Below are the code and all the weights of a small trained network. Each question names an input and a class and asks about switching units off, where a switched-off unit gives its printed mean instead of its output.

import numpy as np


def w(rows, s, z=0):
    codes = np.array(rows[::2]) - 128.0
    scale = np.full(codes.shape[1], s)
    scale[-1] = z or s
    return codes * scale


def f(y):
    return y / 2 * (1 + np.tanh(0.7978845608 * (y + 0.044715 * y**3)))


def log_softmax(a):
    a = a - a.max(-1, keepdims=True)
    return a - np.log(np.exp(a).sum(-1, keepdims=True))


def net(x, mask):
    res = np.array(x, float).reshape(1, 6) / 4 @ E
    y = f(res @ A[0][:, :-1].T + A[0][:, -1])
    res = res + np.where(mask, y, B[0][:, -1]) @ B[0][:, :-1]
    return log_softmax(res[-1] @ U[:, :-1].T + U[:, -1])


A, B = {}, {}
E = w([
[255,184,218,165,34,170,26,179,81,211,212,109],'x0',
[53,223,7,160,108,193,217,85,67,234,239,93],'x1',
[119,151,131,114,119,119,119,119,123,117,124,127],'x2',
[149,132,126,140,133,121,149,135,149,137,136,145],'x3',
[150,104,128,147,144,135,146,140,133,142,129,130],'x4',
[113,115,79,217,208,8,56,164,23,108,201,241],'x5',
],0.0052)
A[0] = w([
[110,128,139,122,135,138,116,121,142,134,144,150,107],'neuron 1',
[155,109,160,141,98,144,87,142,126,141,157,123,72],'neuron 2',
[142,122,166,69,47,254,204,126,239,154,69,68,84],'neuron 3',
[119,89,92,159,151,80,74,126,76,115,202,210,99],'neuron 4',
[74,200,11,141,95,191,206,102,98,218,224,90,139],'neuron 5',
[106,159,75,135,124,165,170,135,102,156,172,108,138],'neuron 6',
[112,140,90,124,148,132,171,128,116,86,77,144,12],'neuron 7',
[69,118,89,113,197,114,171,115,155,102,89,116,11],'neuron 8',
[207,169,189,148,100,165,59,130,109,164,176,115,74],'neuron 9',
[135,88,175,134,133,109,66,126,189,93,110,136,154],'neuron 10',
[94,151,67,142,110,151,175,126,116,159,201,93,144],'neuron 11',
[158,133,160,144,95,152,69,130,134,155,176,120,72],'neuron 12',
[140,96,142,129,118,106,105,150,159,104,115,132,152],'neuron 13',
[142,136,139,100,107,194,153,123,165,127,94,94,107],'neuron 14',
[219,40,253,114,153,57,67,136,178,61,5,142,158],'neuron 15',
[146,103,178,124,123,96,91,137,160,95,88,137,130],'neuron 16',
[138,145,163,92,111,194,174,128,134,128,76,74,71],'neuron 17',
[5,77,57,109,185,113,210,129,191,68,54,166,27],'neuron 18',
[201,172,198,131,81,190,74,149,88,159,193,136,44],'neuron 19',
[134,113,147,102,96,155,157,117,171,153,106,82,99],'neuron 20',
[180,141,189,132,72,138,74,146,115,174,181,122,81],'neuron 21',
[136,100,79,166,195,18,79,153,19,125,164,207,95],'neuron 22',
[113,127,116,144,142,88,108,145,117,130,154,178,119],'neuron 23',
],0.0071,0.0011)
B[0] = w([
[143,121,134,144,124,138,129,149,118,141,126,113,127],'neuron 1',
[122,106,107,120,129,120,140,120,122,121,110,123,147],'neuron 2',
[111,213,152,205,142,102,65,124,136,132,203,62,217],'neuron 3',
[122,195,158,168,134,120,110,124,159,137,175,73,183],'neuron 4',
[125,117,160,91,141,196,133,160,103,110,103,254,252],'neuron 5',
[135,134,151,103,133,170,125,138,117,114,102,184,175],'neuron 6',
[152,90,125,134,129,133,146,144,140,150,123,100,143],'neuron 7',
[151,79,108,121,115,83,138,118,124,130,102,105,168],'neuron 8',
[133,63,86,115,125,74,171,114,123,133,101,94,191],'neuron 9',
[128,130,138,125,142,170,149,144,112,129,132,180,163],'neuron 10',
[131,117,153,103,137,189,130,144,136,117,109,196,186],'neuron 11',
[135,95,116,114,125,110,144,124,141,127,104,106,160],'neuron 12',
[107,139,131,109,111,135,112,112,91,105,123,148,144],'neuron 13',
[113,164,125,162,135,124,112,126,140,140,159,109,158],'neuron 14',
[109,142,136,88,135,231,147,149,94,135,119,245,236],'neuron 15',
[135,122,139,127,143,160,144,151,134,136,130,189,161],'neuron 16',
[124,166,141,168,141,105,100,121,138,126,168,104,162],'neuron 17',
[175,37,82,108,96,50,161,117,123,145,90,63,215],'neuron 18',
[138,59,83,117,130,71,163,112,146,123,87,88,197],'neuron 19',
[108,177,136,121,118,104,94,113,123,111,144,111,155],'neuron 20',
[137,76,96,112,125,83,156,117,135,123,96,98,182],'neuron 21',
[103,225,160,161,110,131,73,102,164,122,172,52,212],'neuron 22',
[119,141,137,147,126,144,117,135,114,143,147,92,149],'neuron 23',
],0.013,0.011)
U = w([
[122,133,185,79,162,219,134,187,86,126,121,253,245],'0',
[103,229,184,212,137,91,43,116,179,148,243,40,135],'1',
[179,3,61,98,95,23,182,112,141,154,66,58,2],'2',
],0.0068,0.00064)

Each question gives the input, the list of numbers given to net, and the class t.
The units are the neurons (one row each of A and B). Each row of codes is followed by its name. A weight is (code - 128) times the scale printed after its matrix; where a second scale follows, it is the last column's (A, B and U).
mask holds one flag per neuron, in row order. A switched-off neuron (its flag False) gives its mean, the last column of its row in B, instead of its output. The means were averaged over made-up inputs and are rounded, as every weight is.
A unit's drop is (log p(t) with every unit on - log p(t) with that unit switched off) / (log p(t) with every unit on - log p(t) with every unit switched off).
The circuit of an input: a set's keep is (log p(t) with only the set's units on - log p(t) with every unit switched off) / (log p(t) with every unit on - log p(t) with every unit switched off). Starting from the 12 units with the biggest drops (on a tie, the unit counted first), units are removed one at a time, each time the one whose removal leaves the highest keep (on an exact tie, the one counted first), for as long as the keep stays at least 0.8.
units of the circuit, in order: the units of the circuit, biggest drop first
most important unit: the unit with the biggest drop
top k neurons: the k neurons with the biggest drops, biggest first
drop when u is switched off: that unit's drop, to one decimal
input [4,-2,6,-1,-2,2], class 2: most important unit : neuron 5
input [8,4,0,-3,-4,-6], class 2: top 3 neurons : neuron 19; neuron 9; neuron 21
input [-5,2,8,-6,-5,4], class 2: top 2 neurons : neuron 18; neuron 3
input [6,0,-5,7,2,6], class 1: top 2 neurons : neuron 22; neuron 4
input [6,-2,-6,-2,-8,-5], class 2: top 4 neurons : neuron 19; neuron 9; neuron 22; neuron 21
input [2,5,5,-4,-8,-6], class 1: top 4 neurons : neuron 3; neuron 15; neuron 17; neuron 14
input [1,-4,8,-1,-5,6], class 1: top 2 neurons : neuron 22; neuron 5
input [-1,1,-6,-8,-1,3], class 1: top 2 neurons : neuron 15; neuron 5
input [5,3,-4,0,-7,4], class 2: top 2 neurons : neuron 3; neuron 19
input [4,4,-5,3,-2,6], class 1: top 3 neurons : neuron 22; neuron 15; neuron 4
input [5,4,5,-1,-8,3], class 2: top 3 neurons : neuron 15; neuron 19; neuron 9
input [-6,4,6,-8,6,-2], class 2: top 2 neurons : neuron 18; neuron 15
input [5,1,1,-5,-1,-4], class 2: top 2 neurons : neuron 22; neuron 19
input [-8,-4,-8,-4,-4,3], class 2: units of the circuit, in order : neuron 18
input [-5,-3,7,-6,8,6], class 1: drop when neuron 22 is switched off : 0.8
input [4,3,3,-3,-8,5], class 1: drop when neuron 17 is switched off : 0.0
input [-5,4,0,5,1,-8], class 1: drop when neuron 3 is switched off : 0.7
